Here is a tiny trained network, its code and every weight. The questions are about switching its units off for an input and a class, where a switched-off unit gives its printed mean instead of its output.

import numpy as np


def w(rows, s, z=0):
    codes = np.array(rows[::2]) - 128.0
    scale = np.full(codes.shape[1], s)
    scale[-1] = z or s
    return codes * scale


def norm(h):
    return h / np.sqrt((h * h).mean(-1, keepdims=True) + 1e-5)


def f(y):
    return np.maximum(y, 0)


def log_softmax(a):
    a = a - a.max(-1, keepdims=True)
    return a - np.log(np.exp(a).sum(-1, keepdims=True))


def net(x, mask):
    res = np.array(x, float).reshape(1, 2) / 4 @ E
    u = 0
    for l in range(2):
        y = f(norm(res) @ A[l][:, :-1].T + A[l][:, -1])
        res = res + np.where(mask[u : u + 3], y, B[l][:, -1]) @ B[l][:, :-1]
        u += 3
    return log_softmax(norm(res)[-1] @ U[:, :-1].T + U[:, -1])


A, B = {}, {}
E = w([
[161,82,157,151,173,111,2,167,92,107],'x0',
[135,120,124,114,136,153,24,84,132,147],'x1',
],0.0091)
A[0] = w([
[123,213,89,88,97,137,172,68,3,181,3],'L0N0',
[142,142,151,175,156,154,38,101,165,220,175],'L0N1',
[246,215,97,187,211,16,219,233,155,79,37],'L0N2',
],0.0046,0.0035)
B[0] = w([
[85,101,140,169,155,156,176,164,87,59,176],'L0N0',
[118,178,140,140,104,65,165,92,132,167,252],'L0N1',
[80,92,138,178,183,127,118,67,200,245,247],'L0N2',
],0.011,0.0045)
A[1] = w([
[145,1,179,154,161,116,70,169,56,114,76],'L1N0',
[100,122,184,183,207,170,138,101,110,162,1],'L1N1',
[172,189,183,193,89,73,157,181,72,57,239],'L1N2',
],0.0088,0.0023)
B[1] = w([
[90,90,249,136,78,215,162,145,145,93,250],'L1N0',
[228,153,65,110,155,112,87,83,94,115,255],'L1N1',
[186,186,57,115,206,194,184,116,62,99,191],'L1N2',
],0.013,0.0047)
U = w([
[60,135,188,161,80,45,95,59,180,251,204],'0',
[49,131,186,60,34,190,201,185,82,53,183],'1',
[221,197,57,61,175,97,75,116,2,119,2],'2',
],0.0098,0.0039)

Each question gives the input, the list of numbers given to net, and the class t.
The units are the neurons (one row each of A and B). Each row of codes is followed by its name. A weight is (code - 128) times the scale printed after its matrix; where a second scale follows, it is the last column's (A, B and U).
mask holds one flag per neuron, layer by layer. A switched-off neuron (its flag False) gives its mean, the last column of its row in B, instead of its output. The means were averaged over made-up inputs and are rounded, as every weight is.
A unit's drop is (log p(t) with every unit on - log p(t) with that unit switched off) / (log p(t) with every unit on - log p(t) with every unit switched off).
The circuit of an input: a set's keep is (log p(t) with only the set's units on - log p(t) with every unit switched off) / (log p(t) with every unit on - log p(t) with every unit switched off). Starting from all 6 units, units are removed one at a time, each time the one whose removal leaves the highest keep (on an exact tie, the one counted first), for as long as the keep stays at least 0.8.
units of the circuit, in order: the units of the circuit, biggest drop first
unit that matters most: the unit with the biggest drop
k most important neurons: the k neurons with the biggest drops, biggest first
k most important neurons of layer l: the k neurons of layer l with the biggest drops, biggest first
drop when u is switched off: that unit's drop, to one decimal
input [-8,7], class 1: units of the circuit, in order -> [L0N2]
input [-3,1], class 2: 2 most important neurons -> [L0N0 L1N0]
input [1,1], class 2: 3 most important neurons -> [L0N2 L1N2 L1N0]
input [1,2], class 2: 3 most important neurons -> [L0N1 L0N2 L1N2]
input [7,4], class 1: 2 most important neurons -> [L1N0 L0N2]
input [-2,-3], class 2: 2 most important neurons -> [L1N1 L0N1]
input [4,-8], class 0: 2 most important neurons -> [L0N2 L1N2]
input [0,3], class 2: 4 most important neurons -> [L0N2 L0N1 L1N0 L1N2]
input [-1,-6], class 0: 2 most important neurons of layer 0 -> [L0N2 L0N0]
input [6,-5], class 1: 2 most important neurons -> [L1N0 L0N1]
input [-4,-5], class 0: 3 most important neurons -> [L0N2 L1N0 L1N2]
input [-2,-2], class 2: 2 most important neurons of layer 1 -> [L1N1 L1N0]
input [0,-6], class 0: 3 most important neurons -> [L0N2 L1N2 L0N0]
input [4,0], class 1: 3 most important neurons -> [L0N2 L1N0 L1N1]
input [-1,-3], class 2: unit that matters most -> L1N1
input [-2,1], class 2: drop when L0N2 is switched off -> 0.0
input [-3,-5], class 0: drop when L1N2 is switched off -> 0.4
input [8,0], class 1: drop when L1N0 is switched off -> 1.2
